Here is a tiny trained network, its code and every weight. The questions are about switching its units off for an input and a class, where a switched-off unit gives its printed mean instead of its output.

import numpy as np


def w(rows, s, z=0):
    codes = np.array(rows[::2]) - 128.0
    scale = np.full(codes.shape[1], s)
    scale[-1] = z or s
    return codes * scale


def f(y):
    return np.maximum(y, 0)


def log_softmax(a):
    a = a - a.max(-1, keepdims=True)
    return a - np.log(np.exp(a).sum(-1, keepdims=True))


def net(x, mask):
    res = np.array(x, float).reshape(1, 7) / 4 @ E
    y = f(res @ A[0][:, :-1].T + A[0][:, -1])
    res = res + np.where(mask, y, B[0][:, -1]) @ B[0][:, :-1]
    return log_softmax(res[-1] @ U[:, :-1].T + U[:, -1])


A, B = {}, {}
E = w([
[70,166,240,58,26,151,125,107,74,138],'x0',
[65,76,97,202,168,197,206,91,216,205],'x1',
[169,205,223,166,132,51,106,144,94,119],'x2',
[166,252,95,138,64,201,249,99,184,93],'x3',
[39,152,219,159,101,170,168,95,144,202],'x4',
[116,115,122,2,101,177,33,23,198,159],'x5',
[104,248,188,187,202,157,94,130,188,19],'x6',
],0.0091)
A[0] = w([
[123,158,158,89,30,162,158,135,104,112,3],'n0',
[97,148,140,125,219,160,103,115,164,66,126],'n1',
[126,189,206,169,117,118,147,161,90,109,161],'n2',
[49,114,102,116,129,170,134,53,195,156,216],'n3',
[254,177,121,123,141,73,96,141,89,55,173],'n4',
[88,125,131,102,94,160,110,39,189,139,127],'n5',
[99,146,136,84,22,156,161,59,138,169,138],'n6',
],0.0079,0.0032)
B[0] = w([
[121,149,123,86,57,129,182,159,67,106,196],'n0',
[67,133,112,138,151,166,111,117,181,76,213],'n1',
[83,188,163,194,128,2,167,95,111,131,218],'n2',
[128,123,129,137,145,249,120,107,165,186,250],'n3',
[176,151,103,112,141,54,96,147,171,44,253],'n4',
[161,137,163,103,137,214,63,125,118,187,221],'n5',
[221,147,169,63,88,194,159,161,76,196,241],'n6',
],0.0072,0.011)
U = w([
[69,167,222,193,152,79,160,131,127,131,120],'0',
[165,135,171,87,99,174,128,116,132,198,76],'1',
[116,29,125,68,128,68,57,145,61,159,251],'2',
[207,172,89,118,152,86,108,145,170,55,159],'3',
[149,73,11,188,173,143,245,156,164,167,110],'4',
[71,147,131,131,171,184,106,99,188,113,104],'5',
[126,172,155,99,42,123,188,143,95,96,84],'6',
],0.012,0.0029)

Each question gives the input, the list of numbers given to net, and the class t.
The units are the neurons (one row each of A and B). Each row of codes is followed by its name. A weight is (code - 128) times the scale printed after its matrix; where a second scale follows, it is the last column's (A, B and U).
mask holds one flag per neuron, in row order. A switched-off neuron (its flag False) gives its mean, the last column of its row in B, instead of its output. The means were averaged over made-up inputs and are rounded, as every weight is.
A unit's drop is (log p(t) with every unit on - log p(t) with that unit switched off) / (log p(t) with every unit on - log p(t) with every unit switched off).
The circuit of an input: a set's keep is (log p(t) with only the set's units on - log p(t) with every unit switched off) / (log p(t) with every unit on - log p(t) with every unit switched off). Starting from all 7 units, units are removed one at a time, each time the one whose removal leaves the highest keep (on an exact tie, the one counted first), for as long as the keep stays at least 0.8.
circuit, biggest first: the units of the circuit, biggest drop first
unit that matters most: the unit with the biggest drop
top k neurons: the k neurons with the biggest drops, biggest first
drop of u: that unit's drop, to one decimal
input [-5,6,-3,-3,-8,4,5], class 5: circuit, biggest first	[n1]
input [6,8,2,-8,-3,2,3], class 5: circuit, biggest first	[n6 n3]
input [6,-2,0,3,-3,-8,4], class 0: top 2 neurons	[n2 n6]
input [5,-8,-2,4,-4,-3,2], class 3: top 2 neurons	[n4 n6]
input [-4,5,2,6,-2,-4,6], class 0: top 2 neurons	[n2 n3]
input [4,-5,-4,4,-5,8,3], class 1: top 3 neurons	[n5 n6 n2]
input [-7,8,6,-8,8,0,6], class 5: top 2 neurons	[n1 n3]
input [-7,-8,-1,-2,4,-1,-3], class 3: top 3 neurons	[n4 n5 n6]
input [6,-8,7,-1,-2,-3,5], class 3: top 2 neurons	[n4 n3]
input [6,1,5,2,2,6,8], class 1: top 2 neurons	[n5 n6]
input [-4,8,-2,4,-8,5,4], class 5: drop of n1	0.1
input [-7,-8,6,-7,7,0,0], class 3: drop of n4	1.0
input [-8,-6,5,-8,-6,-2,-2], class 3: drop of n6	0.0
input [4,-7,8,-5,-3,4,1], class 3: drop of n4	0.7
input [-1,7,1,6,7,-1,2], class 1: unit that matters most	n6
